Below is a small trained network, with its code and all its weights. Each question gives an input and a target symbol and asks what happens when units are switched off, that is, made to give their printed mean instead of their output.

import numpy as np


def w(rows, s, z=0):
    codes = np.array(rows[::2]) - 128.0
    scale = np.full(codes.shape[1], s)
    scale[-1] = z or s
    return codes * scale


def norm(h):
    return h / np.sqrt((h * h).mean(-1, keepdims=True) + 1e-5)


def f(y):
    return np.maximum(y, 0)


def softmax(a):
    e = np.exp(a - a.max(-1, keepdims=True))
    return e / e.sum(-1, keepdims=True)


def log_softmax(a):
    a = a - a.max(-1, keepdims=True)
    return a - np.log(np.exp(a).sum(-1, keepdims=True))


def net(x, mask):
    ids = ['αζηλπστ'.index(c) for c in x.split()]
    T = len(ids)
    res = E[ids] + P[:T]
    r = norm(res)
    for j in range(2):
        rows = slice(4 * j, 4 * j + 4)
        q, k, v = (r @ M[0][rows].T for M in (Q, K, V))
        z = softmax(np.where(np.tri(T) > 0, q @ k.T / 4**0.5, -1e9)) @ v
        o = O[0][rows]
        res = res + np.where(mask[j], z, o[:, -1]) @ o[:, :-1]
    y = f(norm(res) @ A[0][:, :-1].T + A[0][:, -1])
    res = res + np.where(mask[2:14], y, B[0][:, -1]) @ B[0][:, :-1]
    return log_softmax(norm(res)[-1] @ U[:, :-1].T + U[:, -1])


Q, K, V, O, A, B = {}, {}, {}, {}, {}, {}
E = w([
[184,54,48],'α',
[84,178,206],'ζ',
[184,149,111],'η',
[132,3,70],'λ',
[104,198,137],'π',
[92,106,102],'σ',
[146,182,109],'τ',
],0.005)
P = w([
[159,153,147],'0',
[69,84,151],'1',
[174,119,79],'2',
[72,87,152],'3',
[174,129,51],'4',
[70,88,152],'5',
[174,130,36],'6',
[73,85,149],'7',
[178,140,17],'8',
[67,85,150],'9',
[178,133,3],'10',
],0.0033)
Q[0] = w([
[163,75,81],'head 1',
[6,124,111],'head 1',
[40,111,99],'head 1',
[153,96,85],'head 1',
[47,144,78],'head 2',
[82,173,130],'head 2',
[158,84,128],'head 2',
[123,108,149],'head 2',
],0.014)
K[0] = w([
[144,49,66],'head 1',
[2,114,143],'head 1',
[56,99,117],'head 1',
[137,72,49],'head 1',
[53,151,106],'head 2',
[99,182,152],'head 2',
[159,58,97],'head 2',
[143,99,162],'head 2',
],0.0099)
V[0] = w([
[126,124,131],'head 1',
[170,72,198],'head 1',
[167,164,61],'head 1',
[227,60,1],'head 1',
[112,102,144],'head 2',
[163,182,110],'head 2',
[174,237,120],'head 2',
[143,82,45],'head 2',
],0.0027)
O[0] = w([
[129,128,126,128],'head 1',
[153,21,109,89],'head 1',
[100,136,177,153],'head 1',
[141,107,252,250],'head 1',
[125,131,136,127],'head 2',
[138,103,112,118],'head 2',
[133,59,126,95],'head 2',
[137,176,110,193],'head 2',
],0.0032,0.0014)
A[0] = w([
[218,80,68,158],'neuron 1',
[177,251,170,26],'neuron 2',
[111,155,34,191],'neuron 3',
[167,2,86,19],'neuron 4',
[173,121,12,101],'neuron 5',
[156,32,91,42],'neuron 6',
[77,153,98,127],'neuron 7',
[80,78,127,114],'neuron 8',
[80,75,209,189],'neuron 9',
[131,129,131,114],'neuron 10',
[146,104,114,128],'neuron 11',
[60,61,208,2],'neuron 12',
],0.0043,0.0032)
B[0] = w([
[64,236,128,227],'neuron 1',
[146,199,226,152],'neuron 2',
[177,100,133,252],'neuron 3',
[127,253,203,180],'neuron 4',
[252,146,90,201],'neuron 5',
[125,218,194,168],'neuron 6',
[164,126,119,176],'neuron 7',
[142,149,155,161],'neuron 8',
[181,76,96,185],'neuron 9',
[126,136,129,128],'neuron 10',
[113,128,139,152],'neuron 11',
[100,199,119,133],'neuron 12',
],0.0047,0.0035)
U = w([
[161,226,248,171],'α',
[2,133,172,161],'ζ',
[248,6,230,26],'η',
[99,57,246,171],'λ',
[9,190,39,68],'π',
[91,1,70,252],'σ',
[242,136,32,110],'τ',
],0.0098,0.0036)

Each question gives the input, a string of symbols that net reads in full, and the target symbol t.
The units are the heads (4 rows each of Q, K, V and O) and the neurons (one row each of A and B). Each row of codes is followed by its name. A weight is (code - 128) times the scale printed after its matrix; where a second scale follows, it is the last column's (O, A, B and U).
mask holds one flag per unit, heads first, then neurons. A switched-off unit (its flag False) gives its mean, the last column of its rows in O or B, instead of its output. The means were averaged over made-up inputs and are rounded, as every weight is.
A unit's drop is (log p(t) with every unit on - log p(t) with that unit switched off) / (log p(t) with every unit on - log p(t) with every unit switched off).
The circuit of an input: a set's keep is (log p(t) with only the set's units on - log p(t) with every unit switched off) / (log p(t) with every unit on - log p(t) with every unit switched off). Starting from the 12 units with the biggest drops (on a tie, the unit counted first), units are removed one at a time, each time the one whose removal leaves the highest keep (on an exact tie, the one counted first), for as long as the keep stays at least 0.8.
circuit, biggest first: the units of the circuit, biggest drop first
k most important neurons: the k neurons with the biggest drops, biggest first
heads that matter: for each layer, one digit per head in row order, 1 if its drop is at least 0.15 and else 0, layers parted by /
drop of u: that unit's drop, to one decimal
input η σ τ σ η α σ η π τ, target τ: circuit, biggest first => (head 1; neuron 1; neuron 4)
input σ τ π α σ σ λ, target α: circuit, biggest first => (neuron 4; head 1; neuron 6)
input λ α σ, target α: circuit, biggest first => (head 1; neuron 4)
input τ π α ζ σ τ, target τ: heads that matter => 10
input λ α σ α σ σ α τ π π, target π: heads that matter => 10
input η σ σ λ α, target α: circuit, biggest first => (head 1; neuron 1; neuron 4)
input α τ α ζ η α, target α: heads that matter => 00
input π σ τ λ, target λ: 2 most important neurons => (neuron 4; neuron 6)
input α α σ σ, target σ: 2 most important neurons => (neuron 1; neuron 5)
input π τ σ λ τ α α τ ζ η, target η: most important neuron => (neuron 1)
input λ ζ ζ π π, target τ: heads that matter => 10
input α ζ ζ η τ α τ η σ, target α: heads that matter => 11
input τ π σ η α η, target η: heads that matter => 10
input α ζ π ζ, target ζ: 3 most important neurons => (neuron 3; neuron 5; neuron 12)
input ζ α α σ ζ λ, target λ: 2 most important neurons => (neuron 4; neuron 5)
input τ σ σ ζ ζ, target τ: drop of head 2 => 0.3
input ζ η π η σ π η α α α λ, target α: drop of head 1 => 0.4
input τ τ α α σ τ λ η τ π, target π: drop of head 1 => 1.0
